Below are the code and all the weights of a small trained network. Each question names an input and a target symbol and asks about switching units off, where a switched-off unit gives its printed mean instead of its output.

import numpy as np


def w(rows, s, z=0):
    codes = np.array(rows[::2]) - 128.0
    scale = np.full(codes.shape[1], s)
    scale[-1] = z or s
    return codes * scale


def norm(h):
    return h / np.sqrt((h * h).mean(-1, keepdims=True) + 1e-5)


def f(y):
    return y / 2 * (1 + np.tanh(0.7978845608 * (y + 0.044715 * y**3)))


def softmax(a):
    e = np.exp(a - a.max(-1, keepdims=True))
    return e / e.sum(-1, keepdims=True)


def log_softmax(a):
    a = a - a.max(-1, keepdims=True)
    return a - np.log(np.exp(a).sum(-1, keepdims=True))


def net(x, mask):
    ids = ['βγεηθλμπψ'.index(c) for c in x.split()]
    T = len(ids)
    res = E[ids] + P[:T]
    u = 0
    for l in range(2):
        q, k, v = (norm(res) @ M[l].T for M in (Q, K, V))
        z = softmax(np.where(np.tri(T) > 0, q @ k.T / 4**0.5, -1e9)) @ v
        res = res + np.where(mask[u], z, O[l][:, -1]) @ O[l][:, :-1]
        u += 1
        y = f(norm(res) @ A[l][:, :-1].T + A[l][:, -1])
        res = res + np.where(mask[u : u + 4], y, B[l][:, -1]) @ B[l][:, :-1]
        u += 4
    return log_softmax(norm(res)[-1] @ U[:, :-1].T + U[:, -1])


Q, K, V, O, A, B = {}, {}, {}, {}, {}, {}
E = w([
[100,97,136,164,172,166,77,77,126],'β',
[135,132,85,143,75,196,111,129,94],'γ',
[140,187,116,160,49,85,51,104,1],'ε',
[25,217,148,163,92,57,166,39,147],'η',
[95,107,138,156,107,212,160,135,107],'θ',
[185,101,111,161,106,140,11,153,189],'λ',
[104,114,95,168,148,107,153,203,154],'μ',
[63,127,139,125,105,133,65,158,138],'π',
[161,124,169,105,78,185,133,91,133],'ψ',
],0.016)
P = w([
[248,152,76,93,164,154,204,91,97],'0',
[83,194,179,97,81,62,133,191,152],'1',
[89,21,74,237,97,245,109,58,95],'2',
[88,173,184,95,79,67,150,193,150],'3',
[86,21,102,234,91,254,120,48,87],'4',
[87,156,181,79,90,70,147,183,139],'5',
],0.0087)
Q[0] = w([
[124,118,74,119,43,146,159,205,122],'L0H0',
[129,168,177,85,151,208,135,99,87],'L0H0',
[146,109,62,93,147,155,116,120,131],'L0H0',
[111,80,41,250,114,158,179,46,95],'L0H0',
],0.011)
K[0] = w([
[117,90,59,46,34,116,200,211,82],'L0H0',
[79,138,194,114,50,247,113,113,111],'L0H0',
[127,192,63,133,95,129,111,128,212],'L0H0',
[196,240,2,94,244,175,197,107,91],'L0H0',
],0.0087)
V[0] = w([
[89,120,177,122,181,87,204,109,156],'L0H0',
[76,151,131,246,117,91,108,110,102],'L0H0',
[164,90,97,130,136,125,159,243,152],'L0H0',
[192,78,205,214,124,2,169,67,151],'L0H0',
],0.0067)
O[0] = w([
[156,244,197,105,144,173,76,182,2,42],'L0H0',
[109,245,128,198,207,97,151,115,193,131],'L0H0',
[153,156,109,177,56,77,140,202,62,96],'L0H0',
[109,191,103,154,6,242,63,146,187,2],'L0H0',
],0.0072,0.0071)
A[0] = w([
[2,159,182,71,168,100,134,216,139,84],'L0N0',
[151,230,129,152,170,240,82,125,114,25],'L0N1',
[52,162,179,104,145,49,40,77,123,101],'L0N2',
[117,160,128,48,79,9,68,208,189,253],'L0N3',
],0.0097,0.0053)
B[0] = w([
[133,99,106,96,64,135,208,146,197,230],'L0N0',
[162,166,127,129,188,132,156,189,212,142],'L0N1',
[143,111,37,174,162,249,99,143,94,231],'L0N2',
[125,132,138,95,145,57,39,118,107,254],'L0N3',
],0.015,0.0098)
Q[1] = w([
[114,111,169,47,93,94,247,147,130],'L1H0',
[146,35,157,232,107,180,112,59,132],'L1H0',
[143,26,148,169,66,65,140,112,60],'L1H0',
[133,168,192,200,154,142,171,199,150],'L1H0',
],0.011)
K[1] = w([
[87,109,181,120,97,86,167,137,172],'L1H0',
[243,136,124,144,175,144,151,85,137],'L1H0',
[221,121,140,97,110,54,158,115,70],'L1H0',
[135,119,178,246,121,152,148,155,113],'L1H0',
],0.014)
V[1] = w([
[54,97,192,82,222,143,208,165,63],'L1H0',
[224,122,209,98,163,103,57,177,141],'L1H0',
[207,84,154,52,164,199,139,105,218],'L1H0',
[64,144,122,80,254,49,73,67,172],'L1H0',
],0.0082)
O[1] = w([
[152,89,216,197,160,87,96,179,97,3],'L1H0',
[130,85,73,100,124,166,52,247,113,87],'L1H0',
[167,142,171,75,38,106,97,173,142,229],'L1H0',
[110,63,180,85,134,152,207,164,99,235],'L1H0',
],0.014,0.0037)
A[1] = w([
[206,127,237,238,180,123,40,124,138,91],'L1N0',
[145,123,203,182,59,2,162,70,194,2],'L1N1',
[221,231,144,165,74,247,106,83,164,145],'L1N2',
[110,138,200,58,75,79,87,248,119,86],'L1N3',
],0.0086,0.0048)
B[1] = w([
[38,246,101,47,59,68,195,185,100,143],'L1N0',
[243,105,94,239,107,153,114,142,154,169],'L1N1',
[34,93,183,103,215,58,98,172,159,254],'L1N2',
[160,192,182,207,79,156,154,66,102,226],'L1N3',
],0.014,0.0051)
U = w([
[141,135,207,107,78,253,141,133,89,236],'β',
[194,84,107,203,108,122,133,143,174,105],'γ',
[60,116,143,129,111,138,180,42,149,111],'ε',
[89,147,168,125,179,187,129,217,168,226],'η',
[64,168,123,150,79,84,165,196,87,99],'θ',
[120,62,66,42,56,162,159,194,146,4],'λ',
[120,125,79,175,169,209,92,171,47,228],'μ',
[98,12,158,107,134,95,174,154,86,160],'π',
[91,71,179,118,94,79,11,102,150,11],'ψ',
],0.0074,0.0019)

Each question gives the input, a string of symbols that net reads in full, and the target symbol t.
The units are the heads (4 rows each of Q, K, V and O) and the neurons (one row each of A and B). Each row of codes is followed by its name. A weight is (code - 128) times the scale printed after its matrix; where a second scale follows, it is the last column's (O, A, B and U).
mask holds one flag per unit, layer by layer, with each layer's heads first. A switched-off unit (its flag False) gives its mean, the last column of its rows in O or B, instead of its output. The means were averaged over made-up inputs and are rounded, as every weight is.
A unit's drop is (log p(t) with every unit on - log p(t) with that unit switched off) / (log p(t) with every unit on - log p(t) with every unit switched off).
The circuit of an input: a set's keep is (log p(t) with only the set's units on - log p(t) with every unit switched off) / (log p(t) with every unit on - log p(t) with every unit switched off). Starting from all 10 units, units are removed one at a time, each time the one whose removal leaves the highest keep (on an exact tie, the one counted first), for as long as the keep stays at least 0.8.
circuit, biggest first: the units of the circuit, biggest drop first
unit that matters most: the unit with the biggest drop
k most important neurons: the k neurons with the biggest drops, biggest first
top k neurons in layer l: the k neurons of layer l with the biggest drops, biggest first
drop when u is switched off: that unit's drop, to one decimal
input ε λ ψ, target ε: circuit, biggest first => (L1H0, L0N3, L0N2)
input ψ γ ψ, target ψ: top neuron in layer 1 => (L1N2)
input β ψ ε π γ, target β: circuit, biggest first => (L1H0, L0N2, L0H0, L1N3)
input π β ε θ, target γ: circuit, biggest first => (L1H0, L0N0, L1N1)
input ε θ π β ε, target ε: 2 most important neurons => (L0N3, L0N2)
input θ ε γ γ ε, target θ: 3 most important neurons => (L1N0, L0N0, L0N3)
input ψ η λ, target ψ: circuit, biggest first => (L1H0, L0N3, L1N2)
input ψ π π, target ψ: circuit, biggest first => (L1H0, L0N3, L1N2)
input β μ ε π β, target β: top 2 neurons in layer 0 => (L0N2, L0N0)
input θ π π, target θ: 3 most important neurons => (L1N0, L0N0, L0N3)
input β ε η γ η, target β: 3 most important neurons => (L0N2, L0N0, L0N3)
input μ η ψ π π θ, target γ: circuit, biggest first => (L1H0, L1N1, L0N3)
input γ ε π, target γ: circuit, biggest first => (L0N3, L1H0, L1N1, L0N2)
input η ψ π ε θ, target η: unit that matters most => L0H0
input θ π ψ π θ, target θ: top 2 neurons in layer 0 => (L0N0, L0N3)
input ε ε π, target ε: top 2 neurons in layer 0 => (L0N3, L0N2)
input β ε ψ ε θ γ, target π: circuit, biggest first => (L1H0, L0H0)
input ε π ε π π ψ, target β: circuit, biggest first => (L1N3, L1H0)
input θ η μ, target θ: top 2 neurons in layer 0 => (L0N0, L0N3)
input ψ π μ π μ, target ψ: unit that matters most => L1H0
input λ θ π, target λ: top 2 neurons in layer 0 => (L0N2, L0N3)
input π θ μ, target π: top 2 neurons in layer 0 => (L0N0, L0N2)
input λ γ ψ θ π, target λ: drop when L0N2 is switched off => 0.3
